Here is a tiny trained network, its code and every weight. The questions are about switching its units off for an input and a target symbol, where a switched-off unit gives its printed mean instead of its output.

import numpy as np


def w(rows, s, z=0):
    codes = np.array(rows[::2]) - 128.0
    scale = np.full(codes.shape[1], s)
    scale[-1] = z or s
    return codes * scale


def f(y):
    return y / 2 * (1 + np.tanh(0.7978845608 * (y + 0.044715 * y**3)))


def softmax(a):
    e = np.exp(a - a.max(-1, keepdims=True))
    return e / e.sum(-1, keepdims=True)


def log_softmax(a):
    a = a - a.max(-1, keepdims=True)
    return a - np.log(np.exp(a).sum(-1, keepdims=True))


def net(x, mask):
    ids = ['ΓΔΘΛΣΦΨΩαβεζημτ'.index(c) for c in x.split()]
    T = len(ids)
    res = E[ids] + P[:T]
    r = res
    for j in range(2):
        rows = slice(2 * j, 2 * j + 2)
        q, k, v = (r @ M[0][rows].T for M in (Q, K, V))
        z = softmax(np.where(np.tri(T) > 0, q @ k.T / 2**0.5, -1e9)) @ v
        o = O[0][rows]
        res = res + np.where(mask[j], z, o[:, -1]) @ o[:, :-1]
    y = f(res @ A[0][:, :-1].T + A[0][:, -1])
    res = res + np.where(mask[2:10], y, B[0][:, -1]) @ B[0][:, :-1]
    return log_softmax(res[-1] @ U[:, :-1].T + U[:, -1])


Q, K, V, O, A, B = {}, {}, {}, {}, {}, {}
E = w([
[41,129,98,133],'Γ',
[112,169,187,97],'Δ',
[101,3,198,154],'Θ',
[135,147,107,168],'Λ',
[141,176,197,157],'Σ',
[125,50,122,146],'Φ',
[227,82,131,152],'Ψ',
[79,83,108,151],'Ω',
[119,96,137,79],'α',
[117,171,56,170],'β',
[144,139,172,193],'ε',
[51,156,97,70],'ζ',
[121,43,35,35],'η',
[179,108,166,171],'μ',
[97,151,162,69],'τ',
],0.024)
P = w([
[103,33,144,89],'0',
[197,103,108,54],'1',
[146,64,128,79],'2',
[175,85,120,74],'3',
[168,82,120,75],'4',
[189,98,101,66],'5',
[197,109,93,66],'6',
[146,64,122,94],'7',
[254,139,71,45],'8',
[232,119,83,59],'9',
[181,70,111,99],'10',
[220,90,90,94],'11',
],0.0035)
Q[0] = w([
[60,111,108,61],'head 1',
[113,209,94,195],'head 1',
[208,129,112,252],'head 2',
[67,115,118,249],'head 2',
],0.018)
K[0] = w([
[62,92,65,49],'head 1',
[107,221,122,212],'head 1',
[185,59,5,155],'head 2',
[106,44,12,237],'head 2',
],0.015)
V[0] = w([
[158,115,2,100],'head 1',
[224,86,50,165],'head 1',
[156,77,54,138],'head 2',
[136,138,121,28],'head 2',
],0.0082)
O[0] = w([
[181,185,94,49,247],'head 1',
[188,168,79,117,213],'head 1',
[243,175,56,54,171],'head 2',
[2,83,182,106,254],'head 2',
],0.0079,0.0022)
A[0] = w([
[72,121,79,175,126],'neuron 1',
[106,162,183,165,1],'neuron 2',
[85,131,41,187,62],'neuron 3',
[133,189,253,136,86],'neuron 4',
[153,176,84,228,138],'neuron 5',
[174,75,208,93,225],'neuron 6',
[137,78,117,150,169],'neuron 7',
[200,118,240,144,78],'neuron 8',
],0.016,0.0033)
B[0] = w([
[107,166,122,76,147],'neuron 1',
[180,188,159,187,185],'neuron 2',
[203,208,39,156,156],'neuron 3',
[120,112,72,218,250],'neuron 4',
[125,76,224,153,203],'neuron 5',
[128,58,102,71,231],'neuron 6',
[193,68,149,84,152],'neuron 7',
[129,248,132,3,218],'neuron 8',
],0.016,0.012)
U = w([
[127,146,15,85,207],'Γ',
[115,136,81,218,170],'Δ',
[121,74,127,81,2],'Θ',
[205,46,185,201,182],'Λ',
[151,221,154,136,65],'Σ',
[221,11,52,171,47],'Φ',
[195,136,85,111,156],'Ψ',
[175,116,32,129,239],'Ω',
[81,21,150,131,194],'α',
[255,137,73,179,6],'β',
[114,152,250,140,128],'ε',
[36,170,141,88,67],'ζ',
[134,100,57,108,93],'η',
[113,144,192,84,114],'μ',
[85,37,98,190,233],'τ',
],0.0099,0.0079)

Each question gives the input, a string of symbols that net reads in full, and the target symbol t.
The units are the heads (2 rows each of Q, K, V and O) and the neurons (one row each of A and B). Each row of codes is followed by its name. A weight is (code - 128) times the scale printed after its matrix; where a second scale follows, it is the last column's (O, A, B and U).
mask holds one flag per unit, heads first, then neurons. A switched-off unit (its flag False) gives its mean, the last column of its rows in O or B, instead of its output. The means were averaged over made-up inputs and are rounded, as every weight is.
A unit's drop is (log p(t) with every unit on - log p(t) with that unit switched off) / (log p(t) with every unit on - log p(t) with every unit switched off).
The circuit of an input: a set's keep is (log p(t) with only the set's units on - log p(t) with every unit switched off) / (log p(t) with every unit on - log p(t) with every unit switched off). Starting from all 10 units, units are removed one at a time, each time the one whose removal leaves the highest keep (on an exact tie, the one counted first), for as long as the keep stays at least 0.8.
units of the circuit, in order: the units of the circuit, biggest drop first
most important unit: the unit with the biggest drop
top k neurons: the k neurons with the biggest drops, biggest first
which heads matter: for each layer, one digit per head in row order, 1 if its drop is at least 0.15 and else 0, layers parted by /
drop of u: that unit's drop, to one decimal
input α η Λ τ β Λ β Σ ε, target Γ: most important unit -> head 2
input Θ Σ Σ β Φ β β β Λ Θ Θ τ, target τ: top 3 neurons -> neuron 8; neuron 4; neuron 3
input β τ ε Δ Σ α Θ Δ ζ ζ, target ζ: units of the circuit, in order -> head 2; neuron 1
input Λ η Γ Φ Σ, target Γ: units of the circuit, in order -> head 2; neuron 5
input ζ Ψ Σ η Λ Φ α Δ μ, target Γ: units of the circuit, in order -> head 2; neuron 5; neuron 8
input μ ζ Δ Φ β Λ Λ Δ Λ Δ, target Δ: units of the circuit, in order -> neuron 4; head 2
input μ Φ Λ τ, target τ: top 2 neurons -> neuron 8; neuron 4
input η Σ Ω Λ Γ Θ β Λ Λ Ψ, target Γ: top 2 neurons -> neuron 5; neuron 2
input Σ Δ ζ Δ Δ Ψ μ β β Γ Θ, target Θ: top 4 neurons -> neuron 8; neuron 6; neuron 7; neuron 4
input Ψ η Λ β ζ Δ ζ Δ μ Θ, target Γ: which heads matter -> 10
input Λ ε Φ Λ η Δ Ω Δ Ψ Σ, target Γ: top 3 neurons -> neuron 8; neuron 5; neuron 4
input τ Λ Λ α Σ Δ β ε, target ε: top 3 neurons -> neuron 8; neuron 5; neuron 3
input Λ Δ μ Ψ ε Ω β Λ Ω Θ Δ Φ, target Φ: top 2 neurons -> neuron 8; neuron 7
input Δ Λ Σ Ω ε α Δ Θ Φ τ Φ μ, target μ: top neuron -> neuron 8
input Λ Λ β Ω μ Ψ Γ τ α η Δ, target Γ: drop of neuron 3 -> -0.1
input β η Δ α ζ μ, target Γ: drop of neuron 5 -> 0.4
input Λ Δ η Δ Φ, target Γ: drop of neuron 4 -> 0.3
